Here is a tiny trained network, its code and every weight. The questions are about switching its units off for an input and a target symbol, where a switched-off unit gives its printed mean instead of its output.

import numpy as np


def w(rows, s, z=0):
    codes = np.array(rows[::2]) - 128.0
    scale = np.full(codes.shape[1], s)
    scale[-1] = z or s
    return codes * scale


def norm(h):
    return h / np.sqrt((h * h).mean(-1, keepdims=True) + 1e-5)


def f(y):
    return np.maximum(y, 0)


def softmax(a):
    e = np.exp(a - a.max(-1, keepdims=True))
    return e / e.sum(-1, keepdims=True)


def log_softmax(a):
    a = a - a.max(-1, keepdims=True)
    return a - np.log(np.exp(a).sum(-1, keepdims=True))


def net(x, mask):
    ids = ['αβδεζλξσφψω'.index(c) for c in x.split()]
    T = len(ids)
    res = E[ids] + P[:T]
    q, k, v = (norm(res) @ M[0].T for M in (Q, K, V))
    z = softmax(np.where(np.tri(T) > 0, q @ k.T / 2**0.5, -1e9)) @ v
    res = res + np.where(mask[0], z, O[0][:, -1]) @ O[0][:, :-1]
    y = f(norm(res) @ A[0][:, :-1].T + A[0][:, -1])
    res = res + np.where(mask[1:13], y, B[0][:, -1]) @ B[0][:, :-1]
    return log_softmax(norm(res)[-1] @ U[:, :-1].T + U[:, -1])


Q, K, V, O, A, B = {}, {}, {}, {}, {}, {}
E = w([
[191,143,59,208,93,91,116,188,66,113],'α',
[118,205,62,119,76,118,124,118,179,135],'β',
[83,4,134,174,91,54,174,58,151,109],'δ',
[38,89,158,106,131,106,88,154,63,126],'ε',
[136,89,135,157,140,121,128,140,16,175],'ζ',
[183,126,109,32,87,9,121,150,120,99],'λ',
[1,185,180,78,101,159,170,81,112,171],'ξ',
[148,161,161,192,202,69,142,106,187,96],'σ',
[96,126,218,139,211,85,136,119,88,134],'φ',
[142,61,135,46,195,170,243,140,109,18],'ψ',
[78,94,202,97,37,68,155,154,125,145],'ω',
],0.0094)
P = w([
[207,32,254,125,145,83,2,94,74,83],'0',
[137,62,164,140,163,93,81,81,119,107],'1',
[148,125,140,157,160,106,86,86,96,96],'2',
[145,143,116,150,170,116,94,114,101,110],'3',
[132,161,109,144,174,121,110,120,88,123],'4',
[113,173,102,132,175,120,126,127,86,135],'5',
[93,173,90,125,177,124,146,132,91,157],'6',
[77,178,84,114,175,126,164,139,94,177],'7',
[59,163,75,119,176,140,189,141,104,208],'8',
[46,179,92,115,164,143,210,163,108,226],'9',
[15,182,96,129,150,153,233,178,109,233],'10',
],0.004)
Q[0] = w([
[119,86,214,105,248,88,167,176,114,141],'H0',
[148,205,119,147,157,120,177,91,220,110],'H0',
],0.015)
K[0] = w([
[149,76,175,50,200,202,221,130,118,39],'H0',
[143,209,156,126,150,176,86,36,247,115],'H0',
],0.012)
V[0] = w([
[34,224,144,227,83,128,176,173,109,254],'H0',
[218,95,129,185,65,25,75,171,57,102],'H0',
],0.0059)
O[0] = w([
[177,54,94,69,184,17,70,87,248,88,165],'H0',
[61,157,113,4,87,95,151,24,234,137,250],'H0',
],0.0035,0.0019)
A[0] = w([
[178,100,136,135,115,213,73,124,52,136,110],'N0',
[109,123,57,182,141,155,133,178,133,184,53],'N1',
[90,134,122,120,158,60,123,125,119,125,131],'N2',
[107,135,94,193,116,178,98,238,123,117,135],'N3',
[108,135,186,116,66,174,181,86,156,117,147],'N4',
[182,135,162,170,126,170,135,170,138,126,43],'N5',
[174,129,86,116,114,103,217,92,166,119,199],'N6',
[74,145,118,119,61,120,134,112,116,151,172],'N7',
[169,94,65,124,154,124,107,129,67,84,254],'N8',
[200,152,101,85,106,152,172,178,90,143,67],'N9',
[101,66,179,52,75,115,160,80,189,63,128],'N10',
[254,7,156,160,101,45,5,117,116,11,71],'N11',
],0.0092,0.0023)
B[0] = w([
[123,119,119,91,139,142,163,133,201,148,147],'N0',
[92,143,139,57,104,128,176,79,126,126,159],'N1',
[116,125,71,148,76,153,153,167,139,144,248],'N2',
[154,99,94,132,155,92,70,138,112,104,150],'N3',
[132,116,96,136,141,89,77,129,89,118,196],'N4',
[189,140,115,109,69,106,165,118,145,136,136],'N5',
[79,102,130,137,139,130,142,157,80,149,227],'N6',
[171,118,164,134,135,153,142,127,162,109,254],'N7',
[125,169,167,172,151,125,134,117,123,96,163],'N8',
[77,146,137,156,103,114,77,115,158,148,149],'N9',
[104,147,121,118,179,62,115,91,109,147,224],'N10',
[170,114,180,32,188,61,28,2,133,131,168],'N11',
],0.016,0.0069)
U = w([
[28,128,38,238,148,97,128,148,103,146,19],'α',
[120,137,105,62,177,72,55,54,126,148,254],'β',
[145,36,136,178,107,157,150,61,114,87,68],'δ',
[128,66,121,66,167,165,97,169,132,83,47],'ε',
[98,94,114,108,76,192,174,129,207,176,249],'ζ',
[112,169,187,154,84,136,76,125,177,132,50],'λ',
[135,155,145,125,130,210,91,95,81,121,114],'ξ',
[212,161,97,121,90,114,144,106,115,106,86],'σ',
[171,156,171,119,172,145,153,155,106,172,45],'φ',
[126,164,166,147,186,131,169,140,186,2,139],'ψ',
[162,89,152,120,62,126,80,150,125,106,112],'ω',
],0.0061,0.0031)

Each question gives the input, a string of symbols that net reads in full, and the target symbol t.
The units are the heads (2 rows each of Q, K, V and O) and the neurons (one row each of A and B). Each row of codes is followed by its name. A weight is (code - 128) times the scale printed after its matrix; where a second scale follows, it is the last column's (O, A, B and U).
mask holds one flag per unit, heads first, then neurons. A switched-off unit (its flag False) gives its mean, the last column of its rows in O or B, instead of its output. The means were averaged over made-up inputs and are rounded, as every weight is.
A unit's drop is (log p(t) with every unit on - log p(t) with that unit switched off) / (log p(t) with every unit on - log p(t) with every unit switched off).
The circuit of an input: a set's keep is (log p(t) with only the set's units on - log p(t) with every unit switched off) / (log p(t) with every unit on - log p(t) with every unit switched off). Starting from the 12 units with the biggest drops (on a tie, the unit counted first), units are removed one at a time, each time the one whose removal leaves the highest keep (on an exact tie, the one counted first), for as long as the keep stays at least 0.8.
units of the circuit, in order: the units of the circuit, biggest drop first
top k neurons: the k neurons with the biggest drops, biggest first
drop of u: that unit's drop, to one decimal
input φ λ ε ε, target α: top 4 neurons	[N2, N1, N11, N8]
input ε σ ε β α φ β ε σ ε ε, target ζ: units of the circuit, in order	[N4, N10]
input ε β φ α λ φ ξ ξ, target α: units of the circuit, in order	[N11, H0, N1]
input ε λ ε, target α: units of the circuit, in order	[H0, N11]
input φ ξ ψ λ β β ζ ω, target ω: top 2 neurons	[N10, N3]
input λ σ ε β β, target α: units of the circuit, in order	[H0, N6, N10, N8]
input ξ ξ ε β φ λ ψ, target ψ: top 4 neurons	[N8, N0, N2, N6]
input σ ψ σ β ξ ω, target ω: top 2 neurons	[N3, N10]
input φ φ λ ξ ξ ε ε ε ψ, target ψ: top 2 neurons	[N8, N2]
input ξ ξ β β, target α: units of the circuit, in order	[N6, N11]
input β ξ β ψ ε ε β δ ξ ζ, target ζ: units of the circuit, in order	[N0, N10]
input φ ξ φ, target α: top 3 neurons	[N7, N11, N1]
input β β ξ δ β ζ σ β ξ, target α: units of the circuit, in order	[N11, H0]
input φ ε ξ φ, target α: top 3 neurons	[N7, N1, N0]
input ε λ β β ξ β ω λ, target α: top 2 neurons	[N11, N6]
input β ξ β ω ψ β β β β λ, target λ: top 2 neurons	[N9, N10]
input ζ ξ β ζ, target α: top 2 neurons	[N11, N2]
input β λ φ β ξ σ ε σ ξ ω λ, target α: top 2 neurons	[N6, N2]
input β β β, target ζ: units of the circuit, in order	[N10, N4]
input β β ξ ε α ψ β ω σ, target σ: top 2 neurons	[N5, N3]
input ζ ε ζ α ω ε ξ ξ β ζ, target ζ: top 4 neurons	[N10, N4, N2, N3]
input ω ε σ ψ ω ε ε ε φ, target φ: drop of N1	-0.1
input ξ β λ β ε β ε ξ ξ β α, target β: drop of H0	0.3
input ε φ β φ λ δ ψ δ, target δ: drop of N10	0.7
